Here is a tiny trained network, its code and every weight. The questions are about switching its units off for an input and a class, where a switched-off unit gives its printed mean instead of its output.

import numpy as np


def w(rows, s, z=0):
    codes = np.array(rows[::2]) - 128.0
    scale = np.full(codes.shape[1], s)
    scale[-1] = z or s
    return codes * scale


def f(y):
    return y / 2 * (1 + np.tanh(0.7978845608 * (y + 0.044715 * y**3)))


def log_softmax(a):
    a = a - a.max(-1, keepdims=True)
    return a - np.log(np.exp(a).sum(-1, keepdims=True))


def net(x, mask):
    res = np.array(x, float).reshape(1, 7) / 4 @ E
    y = f(res @ A[0][:, :-1].T + A[0][:, -1])
    res = res + np.where(mask, y, B[0][:, -1]) @ B[0][:, :-1]
    return log_softmax(res[-1] @ U[:, :-1].T + U[:, -1])


A, B = {}, {}
E = w([
[176,84,184,112,105,180,140,159,216],'x0',
[126,163,118,21,166,160,104,130,132],'x1',
[2,100,135,128,118,140,140,169,142],'x2',
[150,41,74,130,129,159,87,139,88],'x3',
[122,144,190,113,43,174,110,105,24],'x4',
[123,189,146,187,174,190,69,162,114],'x5',
[132,128,126,131,136,132,149,133,119],'x6',
],0.0091)
A[0] = w([
[167,109,135,126,105,137,138,98,157,121],'N0',
[188,143,121,120,135,120,133,93,111,52],'N1',
[129,137,187,79,83,168,111,90,85,44],'N2',
[61,161,76,135,121,106,131,124,100,141],'N3',
[123,136,72,139,162,99,147,119,71,101],'N4',
[130,123,123,195,107,121,141,106,146,23],'N5',
[138,122,137,97,86,62,170,100,136,130],'N6',
[111,157,124,148,165,86,110,64,76,80],'N7',
[115,139,131,72,160,156,91,114,129,84],'N8',
[142,95,162,249,136,84,126,129,154,54],'N9',
[125,62,112,109,133,160,70,125,62,125],'N10',
[176,153,124,129,110,106,96,110,136,114],'N11',
[122,136,125,134,143,85,125,153,94,37],'N12',
[141,60,69,174,127,164,124,139,107,213],'N13',
[128,150,102,70,165,183,165,133,109,50],'N14',
[127,93,82,79,117,87,168,114,135,81],'N15',
[105,146,131,170,195,194,108,152,111,149],'N16',
[120,179,134,18,162,157,124,127,140,58],'N17',
[136,65,133,110,151,118,131,108,102,107],'N18',
[137,79,100,138,128,156,101,134,113,11],'N19',
[186,125,159,91,180,133,95,70,119,143],'N20',
[144,136,83,147,168,135,178,129,165,84],'N21',
[145,133,92,164,186,98,153,127,183,44],'N22',
[134,114,111,90,85,100,171,125,128,35],'N23',
[154,88,185,126,123,147,133,139,152,79],'N24',
[105,150,83,143,128,82,101,88,109,36],'N25',
[123,162,203,102,115,136,169,119,65,63],'N26',
[107,75,128,72,113,105,171,109,121,116],'N27',
[126,147,116,165,152,173,118,136,120,17],'N28',
[192,143,121,153,109,136,136,104,115,112],'N29',
[109,174,186,128,150,128,182,97,137,74],'N30',
[125,101,121,141,193,105,109,99,161,58],'N31',
[118,125,120,191,88,106,152,176,127,203],'N32',
[127,113,169,203,69,135,131,87,101,95],'N33',
[130,143,117,129,147,91,116,157,171,51],'N34',
[153,114,155,135,116,181,171,138,170,51],'N35',
[104,184,167,112,114,97,123,109,151,254],'N36',
[146,154,172,196,170,170,131,157,117,116],'N37',
[168,101,167,96,115,171,89,179,180,126],'N38',
[56,114,130,90,141,142,112,156,136,100],'N39',
[206,141,112,169,171,111,113,85,128,123],'N40',
[139,159,150,151,171,158,62,160,132,78],'N41',
[115,175,181,189,112,86,176,95,152,102],'N42',
[143,96,175,150,114,161,141,116,177,83],'N43',
[149,134,144,128,89,165,133,117,77,65],'N44',
[55,87,131,153,110,148,129,151,162,156],'N45',
[137,152,82,127,166,119,160,160,156,29],'N46',
],0.013,0.007)
B[0] = w([
[123,132,171,130,137,116,127,137,97,172],'N0',
[110,137,158,152,81,171,191,159,131,165],'N1',
[35,44,117,140,139,162,52,92,210,205],'N2',
[147,111,166,140,168,167,119,190,103,208],'N3',
[112,126,161,161,239,166,103,165,53,191],'N4',
[129,79,24,128,67,123,170,91,54,148],'N5',
[172,115,168,199,128,70,64,99,119,211],'N6',
[124,108,143,161,229,140,118,183,68,192],'N7',
[128,74,73,85,103,73,191,85,73,170],'N8',
[98,53,58,35,103,91,157,97,63,220],'N9',
[165,214,104,123,170,153,147,108,201,219],'N10',
[140,112,183,119,87,166,187,186,133,169],'N11',
[117,114,87,178,135,149,146,139,69,128],'N12',
[224,221,88,81,148,166,149,89,190,239],'N13',
[108,107,77,104,90,94,160,67,56,164],'N14',
[144,131,164,196,82,96,63,85,144,204],'N15',
[165,127,200,184,66,60,123,54,153,206],'N16',
[128,104,23,86,97,81,191,87,48,220],'N17',
[148,191,120,145,115,117,105,99,148,163],'N18',
[167,162,29,215,55,176,192,113,101,142],'N19',
[116,125,176,91,85,111,181,158,114,209],'N20',
[52,80,134,150,150,186,106,66,139,179],'N21',
[85,52,125,122,125,181,116,99,169,201],'N22',
[130,115,141,237,47,88,91,133,111,159],'N23',
[116,135,92,171,193,102,80,194,83,171],'N24',
[117,118,138,168,176,163,82,176,61,161],'N25',
[110,64,86,162,145,213,114,107,206,198],'N26',
[162,127,185,182,100,98,95,88,117,216],'N27',
[144,127,99,228,84,116,121,124,126,136],'N28',
[101,131,176,89,84,150,161,168,124,185],'N29',
[198,212,70,176,82,191,126,120,143,178],'N30',
[71,55,128,147,108,222,128,126,211,163],'N31',
[136,123,151,32,122,96,176,108,119,221],'N32',
[35,54,73,87,162,110,172,73,158,210],'N33',
[97,74,79,171,96,217,101,119,189,154],'N34',
[114,139,120,186,234,163,62,201,38,169],'N35',
[209,177,120,85,196,161,164,120,181,254],'N36',
[151,130,173,179,93,38,74,82,123,208],'N37',
[126,136,125,142,254,138,114,148,46,223],'N38',
[157,134,193,77,61,136,218,181,122,190],'N39',
[130,149,184,69,70,152,176,192,147,222],'N40',
[124,107,154,200,71,45,62,81,124,182],'N41',
[205,224,62,100,113,148,119,91,124,215],'N42',
[108,166,93,172,226,134,117,176,31,181],'N43',
[67,61,125,133,144,186,122,90,174,174],'N44',
[151,152,209,116,69,184,191,165,100,219],'N45',
[79,91,108,155,113,167,103,119,180,160],'N46',
],0.0072,0.0087)
U = w([
[11,50,80,143,155,230,102,96,249,107],'0',
[105,134,109,174,253,160,98,207,36,103],'1',
[153,129,169,230,77,32,77,73,156,100],'2',
[89,87,1,37,112,75,177,87,78,136],'3',
[145,147,152,67,197,122,128,112,198,252],'4',
[219,218,32,124,152,206,140,109,216,99],'5',
[101,134,228,81,68,188,199,212,142,110],'6',
[100,177,75,96,91,115,98,212,201,111],'7',
],0.0079,0.018)

Each question gives the input, the list of numbers given to net, and the class t.
The units are the neurons (one row each of A and B). Each row of codes is followed by its name. A weight is (code - 128) times the scale printed after its matrix; where a second scale follows, it is the last column's (A, B and U).
mask holds one flag per neuron, in row order. A switched-off neuron (its flag False) gives its mean, the last column of its row in B, instead of its output. The means were averaged over made-up inputs and are rounded, as every weight is.
A unit's drop is (log p(t) with every unit on - log p(t) with that unit switched off) / (log p(t) with every unit on - log p(t) with every unit switched off).
The circuit of an input: a set's keep is (log p(t) with only the set's units on - log p(t) with every unit switched off) / (log p(t) with every unit on - log p(t) with every unit switched off). Starting from the 12 units with the biggest drops (on a tie, the unit counted first), units are removed one at a time, each time the one whose removal leaves the highest keep (on an exact tie, the one counted first), for as long as the keep stays at least 0.8.
units of the circuit, in order: the units of the circuit, biggest drop first
most important unit: the unit with the biggest drop
top k neurons: the k neurons with the biggest drops, biggest first
drop of u: that unit's drop, to one decimal
input [2,7,-5,-2,-4,-4,6], class 3: units of the circuit, in order	[N17]
input [4,4,-4,-7,-4,-3,1], class 5: units of the circuit, in order	[N30, N36]
input [2,7,-7,4,-7,-7,3], class 0: units of the circuit, in order	[N31, N21]
input [-1,1,-3,-7,-6,-4,-1], class 5: units of the circuit, in order	[N42, N30]
input [-8,-8,0,3,-8,3,-3], class 0: top 2 neurons	[N22, N31]
input [-5,-7,8,8,1,6,-1], class 5: top 3 neurons	[N13, N10, N19]
input [3,4,7,7,-6,-7,-2], class 2: units of the circuit, in order	[N15, N27]
input [-6,8,2,-4,-6,-2,-4], class 3: top 2 neurons	[N17, N8]
input [-1,-1,-8,-6,-6,8,6], class 2: top 3 neurons	[N37, N41, N16]
input [-1,-4,-5,4,8,8,1], class 0: top 3 neurons	[N33, N44, N2]
input [5,5,8,-8,6,8,8], class 2: units of the circuit, in order	[N16, N37]
input [-5,0,-8,8,7,-1,2], class 5: top 4 neurons	[N10, N13, N19, N18]
input [-1,-2,-4,-1,5,-6,-6], class 2: top 2 neurons	[N6, N23]
input [5,-3,8,6,-2,-3,-1], class 6: top 2 neurons	[N45, N39]
input [5,1,3,7,2,5,-3], class 5: units of the circuit, in order	[N13]
input [-6,5,8,-8,5,-5,-2], class 5: top 3 neurons	[N36, N30, N26]
input [3,0,1,6,-5,5,3], class 5: top 2 neurons	[N13, N19]
input [-2,-1,-3,2,0,4,-3], class 2: units of the circuit, in order	[N16, N41]
input [-6,1,-3,1,4,2,-1], class 1: top 2 neurons	[N7, N4]
input [-8,4,-7,4,-6,5,-7], class 1: top 3 neurons	[N4, N7, N25]
input [8,5,2,3,5,-1,-7], class 1: most important unit	N38
input [-6,-1,-6,5,4,-2,6], class 1: top 2 neurons	[N4, N7]
input [0,-8,-6,2,4,-7,4], class 3: top 2 neurons	[N33, N9]
input [-2,-2,-8,-4,-3,8,-2], class 2: drop of N37	0.9
input [-7,-3,2,-6,6,-2,4], class 1: drop of N22	0.1
input [0,8,-3,-3,-8,-1,-8], class 0: drop of N31	0.3
input [-1,7,4,0,-8,7,3], class 0: drop of N33	0.0
input [6,-5,7,5,5,-5,7], class 4: units of the circuit, in order	[N13]
